Below are the code and all the weights of a small trained network. Each question names an input and a class and asks about switching units off, where a switched-off unit gives its printed mean instead of its output.

import numpy as np


def w(rows, s, z=0):
    codes = np.array(rows[::2]) - 128.0
    scale = np.full(codes.shape[1], s)
    scale[-1] = z or s
    return codes * scale


def f(y):
    return y / 2 * (1 + np.tanh(0.7978845608 * (y + 0.044715 * y**3)))


def log_softmax(a):
    a = a - a.max(-1, keepdims=True)
    return a - np.log(np.exp(a).sum(-1, keepdims=True))


def net(x, mask):
    res = np.array(x, float).reshape(1, 5) / 4 @ E
    y = f(res @ A[0][:, :-1].T + A[0][:, -1])
    res = res + np.where(mask, y, B[0][:, -1]) @ B[0][:, :-1]
    return log_softmax(res[-1] @ U[:, :-1].T + U[:, -1])


A, B = {}, {}
E = w([
[72,68,56,66,179],'x0',
[218,94,65,142,253],'x1',
[250,77,174,47,103],'x2',
[94,227,98,56,164],'x3',
[128,129,16,168,71],'x4',
],0.0069)
A[0] = w([
[164,90,215,149,106,252],'n1',
[173,73,231,64,145,125],'n2',
[151,26,179,189,79,84],'n3',
[178,171,76,123,5,197],'n4',
[147,176,153,99,175,73],'n5',
[149,56,120,111,152,72],'n6',
[12,119,196,153,154,214],'n7',
],0.018,0.0045)
B[0] = w([
[114,83,235,108,107,252],'n1',
[34,123,155,80,66,254],'n2',
[157,204,168,249,220,243],'n3',
[29,119,231,138,105,235],'n4',
[187,104,194,197,141,167],'n5',
[192,120,62,44,97,184],'n6',
[34,143,101,112,49,249],'n7',
],0.015,0.011)
U = w([
[114,147,46,213,157,10],'0',
[197,67,36,53,103,3],'1',
[49,86,157,107,51,238],'2',
[246,79,204,155,177,87],'3',
],0.011,0.0041)

Each question gives the input, the list of numbers given to net, and the class t.
The units are the neurons (one row each of A and B). Each row of codes is followed by its name. A weight is (code - 128) times the scale printed after its matrix; where a second scale follows, it is the last column's (A, B and U).
mask holds one flag per neuron, in row order. A switched-off neuron (its flag False) gives its mean, the last column of its row in B, instead of its output. The means were averaged over made-up inputs and are rounded, as every weight is.
A unit's drop is (log p(t) with every unit on - log p(t) with that unit switched off) / (log p(t) with every unit on - log p(t) with every unit switched off).
The circuit of an input: a set's keep is (log p(t) with only the set's units on - log p(t) with every unit switched off) / (log p(t) with every unit on - log p(t) with every unit switched off). Starting from all 7 units, units are removed one at a time, each time the one whose removal leaves the highest keep (on an exact tie, the one counted first), for as long as the keep stays at least 0.8.
circuit, biggest first: the units of the circuit, biggest drop first
top k neurons: the k neurons with the biggest drops, biggest first
drop of u: that unit's drop, to one decimal
input [1,2,4,-6,3], class 3: circuit, biggest first -> n3
input [5,6,0,5,-3], class 3: top 2 neurons -> n5, n7
input [-2,6,-5,-8,5], class 0: top 2 neurons -> n1, n5
input [-4,5,0,-7,-6], class 3: top 2 neurons -> n3, n7
input [-1,7,3,7,-5], class 3: top 3 neurons -> n5, n7, n4
input [2,4,2,0,-3], class 1: top 3 neurons -> n4, n7, n6
input [6,0,5,-1,0], class 1: circuit, biggest first -> n4, n6
input [3,-2,4,-4,4], class 3: circuit, biggest first -> n7, n3
input [4,4,1,-4,0], class 1: circuit, biggest first -> n6, n4
input [-8,3,3,-5,5], class 3: top 2 neurons -> n3, n7
input [2,7,0,-1,-6], class 1: top 2 neurons -> n4, n6
input [7,3,0,7,2], class 1: top 2 neurons -> n3, n4
input [-8,8,-8,5,8], class 0: top 3 neurons -> n2, n1, n7
input [-3,5,4,7,-2], class 3: top 2 neurons -> n5, n7
input [-5,3,3,-3,-1], class 3: circuit, biggest first -> n7
input [4,3,-4,1,0], class 0: top 3 neurons -> n2, n1, n4
input [6,3,-4,5,7], class 0: top 2 neurons -> n2, n1
input [-4,-4,4,-8,0], class 3: top 2 neurons -> n3, n7
input [3,8,-6,-8,7], class 0: drop of n1 -> 0.3
input [-3,6,0,-1,6], class 0: circuit, biggest first -> n1
input [6,5,-1,-3,0], class 1: drop of n7 -> 0.0
input [6,3,4,6,5], class 1: drop of n3 -> 0.1
